Below are the code and all the weights of a small trained network. Each question names an input and a class and asks about switching units off, where a switched-off unit gives its printed mean instead of its output.

import numpy as np


def w(rows, s, z=0):
    codes = np.array(rows[::2]) - 128.0
    scale = np.full(codes.shape[1], s)
    scale[-1] = z or s
    return codes * scale


def f(y):
    return y / 2 * (1 + np.tanh(0.7978845608 * (y + 0.044715 * y**3)))


def log_softmax(a):
    a = a - a.max(-1, keepdims=True)
    return a - np.log(np.exp(a).sum(-1, keepdims=True))


def net(x, mask):
    res = np.array(x, float).reshape(1, 4) / 4 @ E
    y = f(res @ A[0][:, :-1].T + A[0][:, -1])
    res = res + np.where(mask, y, B[0][:, -1]) @ B[0][:, :-1]
    return log_softmax(res[-1] @ U[:, :-1].T + U[:, -1])


A, B = {}, {}
E = w([
[172,12,157],'x0',
[215,159,93],'x1',
[127,198,206],'x2',
[128,129,127],'x3',
],0.011)
A[0] = w([
[51,112,167,143],'n0',
[163,95,83,100],'n1',
[138,54,151,106],'n2',
[94,175,78,85],'n3',
[94,129,138,227],'n4',
[229,189,102,213],'n5',
[111,104,80,79],'n6',
[154,186,214,193],'n7',
[124,102,5,103],'n8',
[99,154,115,172],'n9',
[110,177,99,88],'n10',
[116,97,54,73],'n11',
[99,185,83,124],'n12',
[228,81,213,148],'n13',
[136,45,155,104],'n14',
[158,168,200,152],'n15',
[154,158,219,4],'n16',
[73,105,154,171],'n17',
[55,188,96,150],'n18',
[83,182,42,155],'n19',
[73,102,5,32],'n20',
[48,113,155,102],'n21',
[12,97,130,195],'n22',
[72,198,122,119],'n23',
[52,99,114,169],'n24',
[179,89,159,127],'n25',
],0.011,0.002)
B[0] = w([
[190,156,88,186],'n0',
[105,152,115,180],'n1',
[58,117,115,213],'n2',
[104,64,129,178],'n3',
[154,112,79,155],'n4',
[164,146,44,234],'n5',
[135,193,205,151],'n6',
[82,146,110,215],'n7',
[93,232,125,218],'n8',
[141,97,154,155],'n9',
[82,39,144,168],'n10',
[61,190,150,175],'n11',
[128,75,99,191],'n12',
[62,115,74,254],'n13',
[84,121,77,226],'n14',
[75,159,98,187],'n15',
[45,187,177,175],'n16',
[192,96,91,171],'n17',
[126,79,132,213],'n18',
[91,3,102,214],'n19',
[53,204,205,204],'n20',
[150,187,64,177],'n21',
[159,171,26,216],'n22',
[105,104,92,207],'n23',
[172,171,89,179],'n24',
[100,87,89,192],'n25',
],0.0071,0.0068)
U = w([
[12,230,150,89],'0',
[60,35,95,83],'1',
[110,148,89,254],'2',
[177,182,28,92],'3',
[140,124,147,159],'4',
[196,122,197,24],'5',
],0.012,0.0088)

Each question gives the input, the list of numbers given to net, and the class t.
The units are the neurons (one row each of A and B). Each row of codes is followed by its name. A weight is (code - 128) times the scale printed after its matrix; where a second scale follows, it is the last column's (A, B and U).
mask holds one flag per neuron, in row order. A switched-off neuron (its flag False) gives its mean, the last column of its row in B, instead of its output. The means were averaged over made-up inputs and are rounded, as every weight is.
A unit's drop is (log p(t) with every unit on - log p(t) with that unit switched off) / (log p(t) with every unit on - log p(t) with every unit switched off).
The circuit of an input: a set's keep is (log p(t) with only the set's units on - log p(t) with every unit switched off) / (log p(t) with every unit on - log p(t) with every unit switched off). Starting from the 12 units with the biggest drops (on a tie, the unit counted first), units are removed one at a time, each time the one whose removal leaves the highest keep (on an exact tie, the one counted first), for as long as the keep stays at least 0.8.
units of the circuit, in order: the units of the circuit, biggest drop first
unit that matters most: the unit with the biggest drop
top k neurons: the k neurons with the biggest drops, biggest first
drop of u: that unit's drop, to one decimal
input [7,7,7,7], class 0: units of the circuit, in order	n16, n15
input [5,3,7,6], class 0: unit that matters most	n16
input [-6,-5,-5,4], class 1: top 3 neurons	n19, n18, n3
input [0,-7,-6,-3], class 3: units of the circuit, in order	n22, n24
input [-4,-1,5,-7], class 2: units of the circuit, in order	n20, n8
input [-6,7,5,-7], class 2: top 2 neurons	n5, n10
input [-3,-3,-5,-1], class 0: top 4 neurons	n20, n8, n5, n11
input [0,7,-8,-2], class 0: top 3 neurons	n20, n8, n11
input [-7,6,4,-5], class 1: top 2 neurons	n19, n10
input [-8,8,5,1], class 1: drop of n19	0.2
input [4,-8,5,-5], class 3: drop of n17	0.1
input [-3,-8,-5,3], class 3: drop of n22	0.3
input [-6,0,6,-8], class 2: drop of n25	0.0
input [-3,-4,-8,0], class 0: units of the circuit, in order	n20
